Here is a tiny trained network, its code and every weight. The questions are about switching its units off for an input and a class, where a switched-off unit gives its printed mean instead of its output.

import numpy as np


def w(rows, s, z=0):
    codes = np.array(rows[::2]) - 128.0
    scale = np.full(codes.shape[1], s)
    scale[-1] = z or s
    return codes * scale


def norm(h):
    return h / np.sqrt((h * h).mean(-1, keepdims=True) + 1e-5)


def f(y):
    return y / 2 * (1 + np.tanh(0.7978845608 * (y + 0.044715 * y**3)))


def log_softmax(a):
    a = a - a.max(-1, keepdims=True)
    return a - np.log(np.exp(a).sum(-1, keepdims=True))


def net(x, mask):
    res = np.array(x, float).reshape(1, 4) / 4 @ E
    u = 0
    for l in range(2):
        y = f(norm(res) @ A[l][:, :-1].T + A[l][:, -1])
        res = res + np.where(mask[u : u + 13], y, B[l][:, -1]) @ B[l][:, :-1]
        u += 13
    return log_softmax(norm(res)[-1] @ U[:, :-1].T + U[:, -1])


A, B = {}, {}
E = w([
[180,48,4,252,7,123,108],'x0',
[184,127,190,90,53,207,151],'x1',
[181,200,134,139,120,51,173],'x2',
[43,78,218,104,30,73,62],'x3',
],0.0032)
A[0] = w([
[196,150,92,148,195,175,158,167],'L0N0',
[133,95,133,79,219,132,93,23],'L0N1',
[153,230,146,150,115,71,171,91],'L0N2',
[75,142,119,97,59,95,60,119],'L0N3',
[201,200,136,167,105,16,95,48],'L0N4',
[65,62,84,131,178,253,38,139],'L0N5',
[53,145,63,156,169,60,93,68],'L0N6',
[60,144,26,108,125,46,119,70],'L0N7',
[145,84,41,180,87,86,134,84],'L0N8',
[105,151,200,145,65,51,67,56],'L0N9',
[83,50,80,93,148,116,96,3],'L0N10',
[186,124,164,98,29,187,176,134],'L0N11',
[119,171,194,112,181,94,149,148],'L0N12',
],0.0068,0.003)
B[0] = w([
[60,75,140,132,128,109,199,237],'L0N0',
[166,114,93,109,90,140,79,145],'L0N1',
[99,150,156,88,51,73,133,171],'L0N2',
[82,153,74,134,176,188,203,185],'L0N3',
[98,200,154,119,1,57,104,172],'L0N4',
[142,246,169,123,14,9,181,242],'L0N5',
[186,82,192,159,136,170,139,185],'L0N6',
[248,126,196,203,143,159,139,179],'L0N7',
[77,139,100,88,135,224,54,253],'L0N8',
[95,81,113,104,146,140,210,186],'L0N9',
[141,155,165,158,82,100,108,138],'L0N10',
[156,131,167,213,170,133,86,210],'L0N11',
[127,141,86,150,106,179,54,207],'L0N12',
],0.0063,0.0041)
A[1] = w([
[130,147,153,78,193,70,99,127],'L1N0',
[101,68,185,160,91,89,90,128],'L1N1',
[207,118,238,205,181,127,141,85],'L1N2',
[54,83,157,138,156,169,123,80],'L1N3',
[27,167,145,124,135,152,102,158],'L1N4',
[140,142,145,49,190,106,84,2],'L1N5',
[125,104,188,160,80,151,129,207],'L1N6',
[95,60,97,109,140,121,254,58],'L1N7',
[198,167,62,144,157,121,200,73],'L1N8',
[118,138,179,65,162,120,128,26],'L1N9',
[135,104,207,68,137,129,138,82],'L1N10',
[137,112,150,92,124,136,140,51],'L1N11',
[152,136,113,133,93,154,86,138],'L1N12',
],0.0079,0.0029)
B[1] = w([
[132,59,112,183,85,173,106,148],'L1N0',
[106,72,130,114,161,110,194,174],'L1N1',
[201,6,207,126,160,98,44,199],'L1N2',
[142,145,146,73,117,107,171,166],'L1N3',
[224,129,121,105,188,149,126,225],'L1N4',
[93,129,54,211,69,174,79,140],'L1N5',
[147,125,94,114,201,69,128,253],'L1N6',
[58,86,72,2,224,166,233,191],'L1N7',
[82,37,177,105,149,79,185,148],'L1N8',
[35,42,39,243,115,103,138,144],'L1N9',
[118,103,55,212,63,87,150,150],'L1N10',
[105,163,125,228,86,118,147,110],'L1N11',
[62,132,140,97,186,158,121,176],'L1N12',
],0.0055,0.0045)
U = w([
[76,70,91,86,167,128,252,168],'0',
[114,156,51,156,111,210,58,226],'1',
[212,45,192,172,155,84,113,10],'2',
[121,212,150,109,45,44,173,83],'3',
[188,180,177,37,171,141,151,173],'4',
],0.013,0.0014)

Each question gives the input, the list of numbers given to net, and the class t.
The units are the neurons (one row each of A and B). Each row of codes is followed by its name. A weight is (code - 128) times the scale printed after its matrix; where a second scale follows, it is the last column's (A, B and U).
mask holds one flag per neuron, layer by layer. A switched-off neuron (its flag False) gives its mean, the last column of its row in B, instead of its output. The means were averaged over made-up inputs and are rounded, as every weight is.
A unit's drop is (log p(t) with every unit on - log p(t) with that unit switched off) / (log p(t) with every unit on - log p(t) with every unit switched off).
most important unit: the unit with the biggest drop
top k neurons: the k neurons with the biggest drops, biggest first
top k neurons in layer l: the k neurons of layer l with the biggest drops, biggest first
input [-3,5,-4,5], class 0: top 4 neurons in layer 1 -> L1N9, L1N10, L1N2, L1N3
input [-2,7,0,-7], class 0: most important unit -> L0N0
input [-7,-4,8,-3], class 3: top 4 neurons -> L0N2, L0N8, L0N4, L0N11
input [0,-7,7,4], class 2: top 2 neurons in layer 0 -> L0N7, L0N6
input [-6,1,6,3], class 1: top 3 neurons -> L0N5, L0N12, L0N0
input [1,6,7,-5], class 3: top 4 neurons in layer 0 -> L0N2, L0N4, L0N7, L0N6
input [-6,4,-1,6], class 0: top 2 neurons -> L0N9, L0N8
input [8,-8,-1,8], class 0: top 4 neurons in layer 1 -> L1N1, L1N2, L1N3, L1N6
input [-1,-2,5,6], class 0: top 2 neurons in layer 0 -> L0N9, L0N5
input [5,-7,7,-5], class 2: top 3 neurons in layer 1 -> L1N7, L1N8, L1N3
input [1,5,8,-7], class 3: top 3 neurons -> L0N4, L0N2, L0N9
input [5,-4,-3,-4], class 1: top 4 neurons -> L0N8, L0N9, L1N7, L0N3
input [3,2,2,-1], class 4: top 3 neurons -> L0N8, L0N12, L1N4
input [-8,-3,-1,-5], class 1: most important unit -> L0N12
input [3,5,-5,6], class 0: top 2 neurons -> L0N7, L0N3
input [-8,-3,7,8], class 0: top 4 neurons in layer 0 -> L0N9, L0N5, L0N8, L0N11
input [-3,3,-2,4], class 0: top 3 neurons in layer 1 -> L1N9, L1N10, L1N2
input [-2,-4,6,-1], class 3: top 2 neurons -> L0N4, L0N2
input [7,-5,-8,5], class 3: top 2 neurons in layer 1 -> L1N7, L1N2
input [0,-1,0,1], class 4: top neuron -> L0N3
input [-5,-8,8,-1], class 2: top 4 neurons -> L0N6, L0N7, L0N5, L0N8
input [-5,6,0,-5], class 2: top 4 neurons -> L0N11, L0N8, L0N9, L0N3
input [-3,-5,-6,-3], class 3: top 2 neurons -> L0N5, L0N11
input [8,-5,7,4], class 1: top 2 neurons in layer 0 -> L0N8, L0N5
